Below is a small trained network, with its code and all its weights. Each question gives an input and a class and asks what happens when units are switched off, that is, made to give their printed mean instead of their output.

import numpy as np


def w(rows, s, z=0):
    codes = np.array(rows[::2]) - 128.0
    scale = np.full(codes.shape[1], s)
    scale[-1] = z or s
    return codes * scale


def norm(h):
    return h / np.sqrt((h * h).mean(-1, keepdims=True) + 1e-5)


def f(y):
    return np.maximum(y, 0)


def log_softmax(a):
    a = a - a.max(-1, keepdims=True)
    return a - np.log(np.exp(a).sum(-1, keepdims=True))


def net(x, mask):
    res = np.array(x, float).reshape(1, 8) / 4 @ E
    u = 0
    for l in range(2):
        y = f(norm(res) @ A[l][:, :-1].T + A[l][:, -1])
        res = res + np.where(mask[u : u + 5], y, B[l][:, -1]) @ B[l][:, :-1]
        u += 5
    return log_softmax(norm(res)[-1] @ U[:, :-1].T + U[:, -1])


A, B = {}, {}
E = w([
[142,255,131,25,88],'x0',
[209,201,37,181,172],'x1',
[119,128,121,121,130],'x2',
[169,109,143,126,94],'x3',
[166,79,104,97,97],'x4',
[119,126,121,130,131],'x5',
[181,170,191,172,68],'x6',
[40,133,46,202,44],'x7',
],0.0045)
A[0] = w([
[141,34,127,183,96,77],'0.n1',
[159,158,62,174,129,185],'0.n2',
[121,168,89,8,45,2],'0.n3',
[35,73,212,89,64,119],'0.n4',
[60,119,71,157,16,132],'0.n5',
],0.011,0.0047)
B[0] = w([
[88,195,148,194,128,200],'0.n1',
[195,167,106,84,110,253],'0.n2',
[50,212,136,173,145,200],'0.n3',
[182,157,7,95,166,246],'0.n4',
[156,95,191,67,163,253],'0.n5',
],0.012,0.0058)
A[1] = w([
[144,12,90,241,143,183],'1.n1',
[131,64,182,2,164,138],'1.n2',
[146,223,103,59,153,252],'1.n3',
[125,145,133,196,187,244],'1.n4',
[192,126,157,125,131,149],'1.n5',
],0.0092,0.0015)
B[1] = w([
[61,232,230,144,83,145],'1.n1',
[185,91,177,31,131,161],'1.n2',
[49,2,146,211,150,250],'1.n3',
[2,120,167,75,144,161],'1.n4',
[177,53,133,136,73,162],'1.n5',
],0.0077,0.013)
U = w([
[24,253,161,144,102,129],'0',
[120,114,135,97,123,255],'1',
[218,166,1,111,174,145],'2',
[129,81,230,8,148,12],'3',
[131,155,147,118,190,131],'4',
[120,146,137,116,160,127],'5',
[84,112,122,119,108,138],'6',
[66,99,131,108,64,87],'7',
],0.009,0.0048)

Each question gives the input, the list of numbers given to net, and the class t.
The units are the neurons (one row each of A and B). Each row of codes is followed by its name. A weight is (code - 128) times the scale printed after its matrix; where a second scale follows, it is the last column's (A, B and U).
mask holds one flag per neuron, layer by layer. A switched-off neuron (its flag False) gives its mean, the last column of its row in B, instead of its output. The means were averaged over made-up inputs and are rounded, as every weight is.
A unit's drop is (log p(t) with every unit on - log p(t) with that unit switched off) / (log p(t) with every unit on - log p(t) with every unit switched off).
unit that matters most: the unit with the biggest drop
k most important neurons: the k neurons with the biggest drops, biggest first
k most important neurons of layer l: the k neurons of layer l with the biggest drops, biggest first
drop when u is switched off: that unit's drop, to one decimal
input [8,-7,5,-1,1,2,-7,-6], class 0: unit that matters most : 0.n3
input [-6,5,-3,0,4,-5,0,1], class 0: 3 most important neurons : 0.n1, 0.n4, 0.n5
input [-8,7,6,2,-6,-3,-2,-1], class 0: 4 most important neurons : 0.n5, 0.n4, 1.n1, 1.n4
input [2,-5,7,-2,4,-4,-2,5], class 4: 4 most important neurons of layer 0 : 0.n4, 0.n5, 0.n3, 0.n2
input [-8,-6,-3,1,-8,1,3,0], class 0: 2 most important neurons of layer 1 : 1.n1, 1.n3
input [-8,0,6,-2,0,3,8,7], class 0: 2 most important neurons : 0.n1, 1.n3
input [5,5,6,5,-7,-6,6,-1], class 7: 2 most important neurons : 0.n4, 1.n3
input [-8,-8,1,-6,-1,-5,8,4], class 0: 3 most important neurons : 0.n1, 0.n2, 1.n1
input [-3,0,8,0,6,0,-4,8], class 3: 2 most important neurons : 0.n5, 1.n2
input [5,2,-1,-3,-1,2,-7,8], class 3: 3 most important neurons of layer 0 : 0.n5, 0.n4, 0.n1
input [4,-3,-1,-4,2,-2,-2,7], class 3: 3 most important neurons : 0.n5, 1.n2, 0.n1
input [6,-7,-3,2,2,3,6,8], class 3: 2 most important neurons : 0.n5, 0.n1
input [-1,3,-4,0,-2,-2,-4,8], class 3: 3 most important neurons : 0.n5, 0.n4, 1.n2
input [-8,7,0,-6,2,5,-3,-1], class 0: 2 most important neurons of layer 0 : 0.n4, 0.n5
input [1,3,-1,0,4,3,-4,6], class 3: most important neuron of layer 0 : 0.n5
input [-7,-6,-3,-3,4,-7,5,-5], class 0: 3 most important neurons of layer 0 : 0.n1, 0.n2, 0.n5
input [-1,5,4,8,6,0,-4,8], class 3: 3 most important neurons : 0.n5, 0.n4, 1.n2
input [8,7,0,5,4,5,1,-4], class 0: 3 most important neurons of layer 0 : 0.n3, 0.n4, 0.n5
input [7,-2,7,1,0,2,-3,1], class 0: drop when 0.n3 is switched off : 2.0
input [1,-8,3,5,1,-5,3,-1], class 2: drop when 0.n2 is switched off : 0.0
